Below are the code and all the weights of a small trained network. Each question names an input and a class and asks about switching units off, where a switched-off unit gives its printed mean instead of its output.

import numpy as np


def w(rows, s, z=0):
    codes = np.array(rows[::2]) - 128.0
    scale = np.full(codes.shape[1], s)
    scale[-1] = z or s
    return codes * scale


def norm(h):
    return h / np.sqrt((h * h).mean(-1, keepdims=True) + 1e-5)


def f(y):
    return y / 2 * (1 + np.tanh(0.7978845608 * (y + 0.044715 * y**3)))


def log_softmax(a):
    a = a - a.max(-1, keepdims=True)
    return a - np.log(np.exp(a).sum(-1, keepdims=True))


def net(x, mask):
    res = np.array(x, float).reshape(1, 8) / 4 @ E
    u = 0
    for l in range(2):
        y = f(norm(res) @ A[l][:, :-1].T + A[l][:, -1])
        res = res + np.where(mask[u : u + 6], y, B[l][:, -1]) @ B[l][:, :-1]
        u += 6
    return log_softmax(norm(res)[-1] @ U[:, :-1].T + U[:, -1])


A, B = {}, {}
E = w([
[121,121,122,131,138,119,126,114],'x0',
[130,130,134,130,127,135,127,132],'x1',
[119,107,125,135,120,123,138,100],'x2',
[114,1,46,71,88,184,34,197],'x3',
[14,169,185,207,85,167,113,167],'x4',
[134,135,110,143,111,143,126,118],'x5',
[124,110,147,125,129,128,148,126],'x6',
[130,135,127,123,126,139,133,135],'x7',
],0.0084)
A[0] = w([
[167,190,121,124,126,160,122,147,125],'L0N0',
[153,88,95,114,118,133,112,144,98],'L0N1',
[110,134,128,123,106,127,127,130,37],'L0N2',
[104,65,89,115,107,151,86,170,195],'L0N3',
[3,145,147,178,113,163,112,160,250],'L0N4',
[98,56,97,107,120,153,83,170,254],'L0N5',
],0.016,0.0023)
B[0] = w([
[120,54,165,115,138,115,181,105,143],'L0N0',
[185,129,214,55,1,32,158,158,179],'L0N1',
[151,226,161,129,115,132,59,141,129],'L0N2',
[74,137,157,125,134,225,104,61,227],'L0N3',
[34,220,98,135,75,52,68,200,250],'L0N4',
[106,111,66,82,174,179,53,90,235],'L0N5',
],0.0097,0.016)
A[1] = w([
[54,172,169,194,116,147,87,151,48],'L1N0',
[246,56,161,165,163,119,249,114,61],'L1N1',
[94,94,45,128,241,78,164,96,124],'L1N2',
[125,143,100,148,117,185,79,39,253],'L1N3',
[211,45,146,94,205,225,143,58,215],'L1N4',
[115,144,82,177,115,3,219,222,196],'L1N5',
],0.014,0.0016)
B[1] = w([
[143,7,149,47,180,214,199,69,246],'L1N0',
[81,116,32,161,237,200,50,189,222],'L1N1',
[140,119,104,172,149,166,115,141,158],'L1N2',
[138,130,94,147,168,90,152,199,211],'L1N3',
[242,171,185,139,59,61,163,83,236],'L1N4',
[163,158,178,228,86,63,193,124,235],'L1N5',
],0.016,0.012)
U = w([
[182,132,84,214,225,139,95,159,250],'0',
[253,122,131,47,100,115,64,92,50],'1',
[74,119,200,184,129,104,207,119,84],'2',
[29,94,111,42,142,202,59,129,116],'3',
],0.012,0.0017)

Each question gives the input, the list of numbers given to net, and the class t.
The units are the neurons (one row each of A and B). Each row of codes is followed by its name. A weight is (code - 128) times the scale printed after its matrix; where a second scale follows, it is the last column's (A, B and U).
mask holds one flag per neuron, layer by layer. A switched-off neuron (its flag False) gives its mean, the last column of its row in B, instead of its output. The means were averaged over made-up inputs and are rounded, as every weight is.
A unit's drop is (log p(t) with every unit on - log p(t) with that unit switched off) / (log p(t) with every unit on - log p(t) with every unit switched off).
The circuit of an input: a set's keep is (log p(t) with only the set's units on - log p(t) with every unit switched off) / (log p(t) with every unit on - log p(t) with every unit switched off). Starting from all 12 units, units are removed one at a time, each time the one whose removal leaves the highest keep (on an exact tie, the one counted first), for as long as the keep stays at least 0.8.
circuit, biggest first: the units of the circuit, biggest drop first
unit that matters most: the unit with the biggest drop
k most important neurons: the k neurons with the biggest drops, biggest first
k most important neurons of layer l: the k neurons of layer l with the biggest drops, biggest first
drop when u is switched off: that unit's drop, to one decimal
input [-1,-7,7,-8,-7,-3,3,6], class 0: unit that matters most -> L0N4
input [-4,4,6,-1,-4,-6,2,-7], class 0: circuit, biggest first -> L0N4, L0N5, L1N1
input [5,-3,1,-1,-7,-6,-7,5], class 0: circuit, biggest first -> L0N5, L0N4, L1N1
input [2,0,6,-2,-8,7,0,-1], class 0: circuit, biggest first -> L0N4, L1N1, L0N5
input [-8,-4,6,-1,-6,-2,-3,-2], class 0: circuit, biggest first -> L0N5, L0N4, L1N1
input [-4,3,4,-2,-6,-5,4,-7], class 0: circuit, biggest first -> L0N4, L0N5, L1N1
input [-3,7,4,4,0,4,-6,-3], class 1: 3 most important neurons -> L0N4, L1N1, L1N4
input [-2,4,0,0,-5,-2,6,4], class 0: 2 most important neurons of layer 0 -> L0N5, L0N3
input [-5,3,8,5,-2,-6,-2,3], class 1: 2 most important neurons -> L0N4, L1N4
input [8,-3,2,0,3,6,-6,2], class 2: 3 most important neurons of layer 0 -> L0N5, L0N3, L0N4
input [-8,8,3,-1,-5,7,5,-8], class 0: 2 most important neurons of layer 0 -> L0N4, L0N5
input [8,0,5,-8,-1,-8,8,5], class 0: 2 most important neurons -> L0N4, L1N1
input [6,-1,-2,8,0,-8,-1,-6], class 1: 3 most important neurons -> L0N4, L1N4, L1N1
input [6,1,7,-2,1,5,-8,8], class 2: unit that matters most -> L0N5
input [-6,-4,-4,-8,0,-2,-4,-2], class 0: 3 most important neurons -> L0N4, L1N1, L0N3
input [0,4,-2,0,2,4,-6,8], class 2: 3 most important neurons of layer 0 -> L0N5, L0N3, L0N4
input [-3,0,-4,1,1,-6,-2,-5], class 3: drop when L1N4 is switched off -> 0.0
input [8,-1,-4,3,-2,2,8,7], class 1: drop when L0N4 is switched off -> 3.7
input [-3,-5,4,-7,-5,5,5,7], class 0: drop when L1N1 is switched off -> 0.5
input [5,-6,3,8,-2,2,6,2], class 1: drop when L0N4 is switched off -> 1.9
